Here is a tiny trained network, its code and every weight. The questions are about switching its units off for an input and a class, where a switched-off unit gives its printed mean instead of its output.

import numpy as np


def w(rows, s, z=0):
    codes = np.array(rows[::2]) - 128.0
    scale = np.full(codes.shape[1], s)
    scale[-1] = z or s
    return codes * scale


def f(y):
    return np.maximum(y, 0)


def log_softmax(a):
    a = a - a.max(-1, keepdims=True)
    return a - np.log(np.exp(a).sum(-1, keepdims=True))


def net(x, mask):
    res = np.array(x, float).reshape(1, 4) / 4 @ E
    y = f(res @ A[0][:, :-1].T + A[0][:, -1])
    res = res + np.where(mask, y, B[0][:, -1]) @ B[0][:, :-1]
    return log_softmax(res[-1] @ U[:, :-1].T + U[:, -1])


A, B = {}, {}
E = w([
[67,203,110],'x0',
[143,103,10],'x1',
[127,128,129],'x2',
[45,2,123],'x3',
],0.0097)
A[0] = w([
[234,71,172,134],'N0',
[165,42,40,65],'N1',
[220,161,109,3],'N2',
[167,65,117,104],'N3',
[91,152,148,86],'N4',
[135,140,29,152],'N5',
[137,139,35,58],'N6',
[99,58,124,170],'N7',
[3,69,144,56],'N8',
[123,184,133,93],'N9',
[127,149,97,38],'N10',
[171,182,127,204],'N11',
[68,158,158,65],'N12',
],0.019,0.0061)
B[0] = w([
[251,127,130,212],'N0',
[20,150,144,234],'N1',
[142,44,118,187],'N2',
[83,109,109,182],'N3',
[121,145,126,155],'N4',
[189,84,131,220],'N5',
[219,129,134,196],'N6',
[78,104,105,223],'N7',
[232,128,147,251],'N8',
[88,151,117,172],'N9',
[123,165,131,142],'N10',
[100,189,147,213],'N11',
[123,160,103,168],'N12',
],0.027,0.014)
U = w([
[183,144,127,186],'0',
[166,50,131,197],'1',
[3,144,92,6],'2',
],0.011,0.0022)

Each question gives the input, the list of numbers given to net, and the class t.
The units are the neurons (one row each of A and B). Each row of codes is followed by its name. A weight is (code - 128) times the scale printed after its matrix; where a second scale follows, it is the last column's (A, B and U).
mask holds one flag per neuron, in row order. A switched-off neuron (its flag False) gives its mean, the last column of its row in B, instead of its output. The means were averaged over made-up inputs and are rounded, as every weight is.
A unit's drop is (log p(t) with every unit on - log p(t) with that unit switched off) / (log p(t) with every unit on - log p(t) with every unit switched off).
most important unit: the unit with the biggest drop
top k neurons: the k neurons with the biggest drops, biggest first
drop of u: that unit's drop, to one decimal
input [7,-3,4,8], class 0: most important unit : N8
input [-5,1,4,3], class 2: top 3 neurons : (N1; N5; N6)
input [2,-3,5,-6], class 2: top 2 neurons : (N8; N0)
input [-1,4,5,-7], class 1: top 3 neurons : (N2; N5; N8)
input [-1,8,-2,3], class 2: top 2 neurons : (N1; N0)
input [-8,1,-6,-6], class 1: top 2 neurons : (N2; N8)
input [-8,2,8,7], class 2: top 2 neurons : (N1; N7)
input [-3,2,2,-6], class 1: top 3 neurons : (N2; N8; N12)
input [-4,5,-6,-4], class 1: drop of N9 : 0.0
input [-6,3,7,5], class 2: drop of N1 : 1.0
input [-7,5,-8,8], class 2: drop of N1 : 1.9
